Here is a tiny trained network, its code and every weight. The questions are about switching its units off for an input and a target symbol, where a switched-off unit gives its printed mean instead of its output.

import numpy as np


def w(rows, s, z=0):
    codes = np.array(rows[::2]) - 128.0
    scale = np.full(codes.shape[1], s)
    scale[-1] = z or s
    return codes * scale


def f(y):
    return np.maximum(y, 0)


def softmax(a):
    e = np.exp(a - a.max(-1, keepdims=True))
    return e / e.sum(-1, keepdims=True)


def log_softmax(a):
    a = a - a.max(-1, keepdims=True)
    return a - np.log(np.exp(a).sum(-1, keepdims=True))


def net(x, mask):
    ids = ['ΓΔΛΞΩαβεζθτφψ'.index(c) for c in x.split()]
    T = len(ids)
    res = E[ids] + P[:T]
    u = 0
    for l in range(3):
        q, k, v = (res @ M[l].T for M in (Q, K, V))
        z = softmax(np.where(np.tri(T) > 0, q @ k.T / 4**0.5, -1e9)) @ v
        res = res + np.where(mask[u], z, O[l][:, -1]) @ O[l][:, :-1]
        u += 1
        y = f(res @ A[l][:, :-1].T + A[l][:, -1])
        res = res + np.where(mask[u : u + 4], y, B[l][:, -1]) @ B[l][:, :-1]
        u += 4
    return log_softmax(res[-1] @ U[:, :-1].T + U[:, -1])


Q, K, V, O, A, B = {}, {}, {}, {}, {}, {}
E = w([
[80,207,68],'Γ',
[62,191,167],'Δ',
[170,78,189],'Λ',
[159,109,207],'Ξ',
[190,116,97],'Ω',
[118,252,171],'α',
[61,116,95],'β',
[239,93,83],'ε',
[67,186,4],'ζ',
[192,29,109],'θ',
[29,139,126],'τ',
[180,164,29],'φ',
[136,176,208],'ψ',
],0.016)
P = w([
[68,2,180],'0',
[184,76,239],'1',
[171,48,247],'2',
[171,26,241],'3',
[162,39,235],'4',
[197,13,234],'5',
[196,30,216],'6',
],0.0026)
Q[0] = w([
[60,152,216],'L0H1',
[88,7,255],'L0H1',
[209,87,236],'L0H1',
[180,131,179],'L0H1',
],0.0059)
K[0] = w([
[156,112,138],'L0H1',
[127,117,214],'L0H1',
[98,60,244],'L0H1',
[104,118,156],'L0H1',
],0.011)
V[0] = w([
[237,131,123],'L0H1',
[5,7,129],'L0H1',
[229,232,150],'L0H1',
[76,71,118],'L0H1',
],0.0035)
O[0] = w([
[13,79,116,66],'L0H1',
[173,115,175,92],'L0H1',
[99,137,2,251],'L0H1',
[100,99,171,67],'L0H1',
],0.0056,0.00025)
A[0] = w([
[254,153,73,7],'L0N1',
[30,248,119,94],'L0N2',
[215,197,186,112],'L0N3',
[24,54,161,223],'L0N4',
],0.0079,0.0016)
B[0] = w([
[1,168,156,179],'L0N1',
[69,8,76,253],'L0N2',
[117,102,170,192],'L0N3',
[223,183,166,195],'L0N4',
],0.0093,0.0055)
Q[1] = w([
[77,225,87],'L1H1',
[16,189,3],'L1H1',
[168,54,104],'L1H1',
[57,117,4],'L1H1',
],0.0065)
K[1] = w([
[139,169,59],'L1H1',
[147,142,46],'L1H1',
[111,32,165],'L1H1',
[138,102,2],'L1H1',
],0.0085)
V[1] = w([
[12,175,133],'L1H1',
[233,1,33],'L1H1',
[81,40,180],'L1H1',
[212,157,88],'L1H1',
],0.0073)
O[1] = w([
[174,123,57,171],'L1H1',
[58,26,108,112],'L1H1',
[84,253,123,252],'L1H1',
[138,77,183,31],'L1H1',
],0.007,0.0038)
A[1] = w([
[82,157,81,122],'L1N1',
[194,246,168,4],'L1N2',
[214,64,215,133],'L1N3',
[2,120,149,64],'L1N4',
],0.0089,0.0026)
B[1] = w([
[149,130,11,228],'L1N1',
[2,150,182,199],'L1N2',
[193,190,90,222],'L1N3',
[202,89,139,254],'L1N4',
],0.0084,0.004)
Q[2] = w([
[255,149,167],'L2H1',
[169,245,168],'L2H1',
[126,29,191],'L2H1',
[212,114,150],'L2H1',
],0.009)
K[2] = w([
[226,61,226],'L2H1',
[121,230,212],'L2H1',
[45,2,154],'L2H1',
[247,83,162],'L2H1',
],0.0077)
V[2] = w([
[35,254,144],'L2H1',
[91,106,141],'L2H1',
[15,75,250],'L2H1',
[198,198,115],'L2H1',
],0.0045)
O[2] = w([
[152,88,63,254],'L2H1',
[130,165,99,121],'L2H1',
[3,60,147,22],'L2H1',
[187,88,201,148],'L2H1',
],0.007,0.0017)
A[2] = w([
[221,64,23,200],'L2N1',
[124,2,56,1],'L2N2',
[61,202,76,164],'L2N3',
[35,190,56,163],'L2N4',
],0.0078,0.0066)
B[2] = w([
[89,22,251,255],'L2N1',
[26,255,154,148],'L2N2',
[143,179,37,208],'L2N3',
[168,121,27,221],'L2N4',
],0.0079,0.008)
U = w([
[152,123,129,67],'Γ',
[147,181,91,235],'Δ',
[109,121,145,136],'Λ',
[108,128,130,162],'Ξ',
[99,103,137,149],'Ω',
[234,85,77,73],'α',
[87,186,189,255],'β',
[39,75,123,27],'ε',
[242,164,140,123],'ζ',
[57,115,159,200],'θ',
[10,184,139,98],'τ',
[157,40,175,90],'φ',
[103,77,96,25],'ψ',
],0.014,0.0037)

Each question gives the input, a string of symbols that net reads in full, and the target symbol t.
The units are the heads (4 rows each of Q, K, V and O) and the neurons (one row each of A and B). Each row of codes is followed by its name. A weight is (code - 128) times the scale printed after its matrix; where a second scale follows, it is the last column's (O, A, B and U).
mask holds one flag per unit, layer by layer, with each layer's heads first. A switched-off unit (its flag False) gives its mean, the last column of its rows in O or B, instead of its output. The means were averaged over made-up inputs and are rounded, as every weight is.
A unit's drop is (log p(t) with every unit on - log p(t) with that unit switched off) / (log p(t) with every unit on - log p(t) with every unit switched off).
The circuit of an input: a set's keep is (log p(t) with only the set's units on - log p(t) with every unit switched off) / (log p(t) with every unit on - log p(t) with every unit switched off). Starting from the 12 units with the biggest drops (on a tie, the unit counted first), units are removed one at a time, each time the one whose removal leaves the highest keep (on an exact tie, the one counted first), for as long as the keep stays at least 0.8.
units of the circuit, in order: the units of the circuit, biggest drop first
most important unit: the unit with the biggest drop
top k neurons: the k neurons with the biggest drops, biggest first
k most important neurons of layer l: the k neurons of layer l with the biggest drops, biggest first
drop when u is switched off: that unit's drop, to one decimal
input Ξ τ ψ τ Δ Δ Ω, target Δ: top 2 neurons => [L0N2; L2N1]
input ψ Δ Ξ, target β: top 4 neurons => [L1N2; L0N2; L0N1; L1N3]
input θ Δ Δ β, target Δ: top 2 neurons => [L0N2; L2N1]
input τ ε Δ Δ Δ α, target Δ: most important unit => L1H1
input Δ ε φ Ω θ ζ, target ε: top 2 neurons => [L2N1; L2N2]
input Δ θ ε α Δ Ξ ψ, target τ: 2 most important neurons of layer 1 => [L1N2; L1N4]
input Δ Δ Ω, target Δ: top 3 neurons => [L0N2; L2N1; L1N2]
input φ Ξ α, target φ: 3 most important neurons of layer 0 => [L0N2; L0N1; L0N4]
input τ Γ Γ α Δ Δ ε, target Δ: units of the circuit, in order => [L0N2; L1H1; L1N2]
input Δ Δ Δ, target Δ: top 2 neurons => [L2N1; L0N2]
input Γ α α ε Ω β θ, target φ: top 2 neurons => [L0N2; L2N1]
input θ β Λ, target ζ: units of the circuit, in order => [L1N3; L0N2]
input ε ζ θ, target φ: 2 most important neurons of layer 0 => [L0N2; L0N1]
input Ξ Δ Δ Δ, target Δ: top neuron => [L2N1]
input Γ Δ α τ Ξ, target β: drop when L1N2 is switched off => 0.6
input Δ α Λ α ζ, target ε: drop when L0H1 is switched off => -0.1
input α Δ α Δ Δ, target α: drop when L2N1 is switched off => 0.0
input α Ξ α Δ Δ, target α: drop when L2N4 is switched off => 0.1
